Here is a tiny trained network, its code and every weight. The questions are about switching its units off for an input and a target symbol, where a switched-off unit gives its printed mean instead of its output.

import numpy as np


def w(rows, s, z=0):
    codes = np.array(rows[::2]) - 128.0
    scale = np.full(codes.shape[1], s)
    scale[-1] = z or s
    return codes * scale


def norm(h):
    return h / np.sqrt((h * h).mean(-1, keepdims=True) + 1e-5)


def f(y):
    return y / 2 * (1 + np.tanh(0.7978845608 * (y + 0.044715 * y**3)))


def softmax(a):
    e = np.exp(a - a.max(-1, keepdims=True))
    return e / e.sum(-1, keepdims=True)


def log_softmax(a):
    a = a - a.max(-1, keepdims=True)
    return a - np.log(np.exp(a).sum(-1, keepdims=True))


def net(x, mask):
    ids = ['ΛΞΨΩαβγδεζηθμπσ'.index(c) for c in x.split()]
    T = len(ids)
    res = E[ids] + P[:T]
    r = norm(res)
    for j in range(3):
        rows = slice(4 * j, 4 * j + 4)
        q, k, v = (r @ M[0][rows].T for M in (Q, K, V))
        z = softmax(np.where(np.tri(T) > 0, q @ k.T / 4**0.5, -1e9)) @ v
        o = O[0][rows]
        res = res + np.where(mask[j], z, o[:, -1]) @ o[:, :-1]
    y = f(norm(res) @ A[0][:, :-1].T + A[0][:, -1])
    res = res + np.where(mask[3:19], y, B[0][:, -1]) @ B[0][:, :-1]
    return log_softmax(norm(res)[-1] @ U[:, :-1].T + U[:, -1])


Q, K, V, O, A, B = {}, {}, {}, {}, {}, {}
E = w([
[70,4,67],'Λ',
[120,94,181],'Ξ',
[103,139,194],'Ψ',
[135,134,133],'Ω',
[121,162,169],'α',
[116,169,151],'β',
[117,147,169],'γ',
[124,151,180],'δ',
[144,123,146],'ε',
[159,167,153],'ζ',
[91,128,175],'η',
[113,168,196],'θ',
[125,181,153],'μ',
[157,119,158],'π',
[159,163,193],'σ',
],0.021)
P = w([
[19,168,87],'0',
[249,158,206],'1',
[244,150,202],'2',
[241,142,194],'3',
[240,135,196],'4',
[245,137,201],'5',
[247,130,214],'6',
[249,132,211],'7',
[254,128,217],'8',
[250,133,205],'9',
[253,128,212],'10',
],0.0065)
Q[0] = w([
[191,103,174],'H1',
[103,209,82],'H1',
[126,175,107],'H1',
[98,44,26],'H1',
[207,176,181],'H2',
[159,252,145],'H2',
[127,123,34],'H2',
[192,172,101],'H2',
[85,105,107],'H3',
[80,159,149],'H3',
[218,59,135],'H3',
[134,193,168],'H3',
],0.019)
K[0] = w([
[101,132,127],'H1',
[165,108,205],'H1',
[147,115,178],'H1',
[255,15,30],'H1',
[69,88,58],'H2',
[176,145,48],'H2',
[161,101,138],'H2',
[110,77,74],'H2',
[179,156,149],'H3',
[101,162,215],'H3',
[92,106,46],'H3',
[46,119,175],'H3',
],0.02)
V[0] = w([
[90,249,113],'H1',
[143,100,207],'H1',
[214,116,107],'H1',
[110,21,137],'H1',
[73,98,7],'H2',
[154,129,82],'H2',
[83,68,140],'H2',
[153,104,124],'H2',
[152,147,179],'H3',
[75,165,141],'H3',
[160,215,177],'H3',
[94,78,101],'H3',
],0.02)
O[0] = w([
[4,159,109,214],'H1',
[185,205,122,246],'H1',
[196,107,35,5],'H1',
[196,92,206,89],'H1',
[11,249,108,36],'H2',
[55,140,117,58],'H2',
[137,163,218,187],'H2',
[88,120,176,112],'H2',
[190,187,124,167],'H3',
[138,140,196,173],'H3',
[178,234,87,135],'H3',
[101,62,174,137],'H3',
],0.017,0.012)
A[0] = w([
[136,156,107,140],'N1',
[114,126,113,72],'N2',
[69,3,138,151],'N3',
[106,148,130,141],'N4',
[116,189,124,11],'N5',
[103,63,218,15],'N6',
[108,169,150,72],'N7',
[128,178,110,43],'N8',
[115,109,127,110],'N9',
[78,117,105,3],'N10',
[120,88,120,155],'N11',
[133,26,103,192],'N12',
[128,145,2,163],'N13',
[76,86,108,41],'N14',
[148,178,81,201],'N15',
[180,107,80,153],'N16',
],0.023,0.0028)
B[0] = w([
[129,114,102,155],'N1',
[131,124,142,115],'N2',
[254,101,66,209],'N3',
[139,134,143,164],'N4',
[156,161,88,184],'N5',
[66,63,89,254],'N6',
[136,173,129,196],'N7',
[142,130,90,165],'N8',
[142,135,123,121],'N9',
[146,125,166,152],'N10',
[151,150,113,125],'N11',
[171,228,112,145],'N12',
[54,34,110,161],'N13',
[177,83,130,154],'N14',
[129,81,81,210],'N15',
[200,124,137,207],'N16',
],0.042,0.007)
U = w([
[55,52,139,141],'Λ',
[131,66,247,180],'Ξ',
[152,219,248,20],'Ψ',
[77,187,159,43],'Ω',
[110,188,96,133],'α',
[83,190,104,71],'β',
[123,227,136,139],'γ',
[150,207,100,99],'δ',
[62,200,190,18],'ε',
[92,94,63,6],'ζ',
[48,144,221,51],'η',
[149,186,88,83],'θ',
[50,146,51,164],'μ',
[255,130,166,254],'π',
[161,60,36,135],'σ',
],0.016,0.0035)

Each question gives the input, a string of symbols that net reads in full, and the target symbol t.
The units are the heads (4 rows each of Q, K, V and O) and the neurons (one row each of A and B). Each row of codes is followed by its name. A weight is (code - 128) times the scale printed after its matrix; where a second scale follows, it is the last column's (O, A, B and U).
mask holds one flag per unit, heads first, then neurons. A switched-off unit (its flag False) gives its mean, the last column of its rows in O or B, instead of its output. The means were averaged over made-up inputs and are rounded, as every weight is.
A unit's drop is (log p(t) with every unit on - log p(t) with that unit switched off) / (log p(t) with every unit on - log p(t) with every unit switched off).
The circuit of an input: a set's keep is (log p(t) with only the set's units on - log p(t) with every unit switched off) / (log p(t) with every unit on - log p(t) with every unit switched off). Starting from the 12 units with the biggest drops (on a tie, the unit counted first), units are removed one at a time, each time the one whose removal leaves the highest keep (on an exact tie, the one counted first), for as long as the keep stays at least 0.8.
units of the circuit, in order: the units of the circuit, biggest drop first
most important unit: the unit with the biggest drop
k most important neurons: the k neurons with the biggest drops, biggest first
heads that matter: for each layer, one digit per head in row order, 1 if its drop is at least 0.15 and else 0, layers parted by /
drop of u: that unit's drop, to one decimal
input Ξ Ψ δ, target Ξ: most important neuron	(N6)
input Ψ σ γ π π π η σ Ξ Ξ, target Ψ: units of the circuit, in order	(H3; H1; N3)
input Ξ Ψ ε θ π σ α σ ε μ, target Ξ: units of the circuit, in order	(H3; N3)
input Ψ π ζ, target Ψ: units of the circuit, in order	(H3; H1; N3)
input σ σ Ψ σ σ β μ Ψ σ, target σ: units of the circuit, in order	(H1; H2)
input Ξ μ μ, target Ξ: heads that matter	100
input σ π θ ζ, target σ: heads that matter	111
input μ Ξ π π δ, target μ: heads that matter	110
input μ μ μ Ξ π σ Ψ π, target μ: heads that matter	111
input Ξ π π μ π γ, target Ξ: heads that matter	100
input Ψ β Ψ μ π δ σ π, target Ψ: heads that matter	101
input Λ π π μ Ψ π ε Ξ, target σ: heads that matter	101
input ε ε Ξ β Ξ Ξ π μ Λ π Ξ, target σ: units of the circuit, in order	(H3; N3; N6)
input σ μ ζ Ω, target σ: 2 most important neurons	(N13; N16)
input σ μ Ξ β Ξ π, target σ: units of the circuit, in order	(H1)
input Ξ π α Ξ Ξ Ξ Ψ, target Ξ: units of the circuit, in order	(H1; N6; N3)
input σ δ Ω Ξ π α Ξ π π π μ, target σ: units of the circuit, in order	(H1; H2)
input Λ Ψ Ψ γ π π π Ψ π, target Λ: 2 most important neurons	(N6; N3)
input η ε Ψ Ξ π γ π π σ η β, target η: heads that matter	100
input σ Ψ Ξ γ, target σ: most important unit	H3
input σ δ μ π, target σ: drop of H1	0.7
input Ξ α σ σ π α π, target Ξ: drop of H1	0.2
input Ψ ε θ, target Ψ: drop of H1	0.2
input μ Ψ Ξ π Λ Λ π π ε η, target μ: drop of H2	0.2
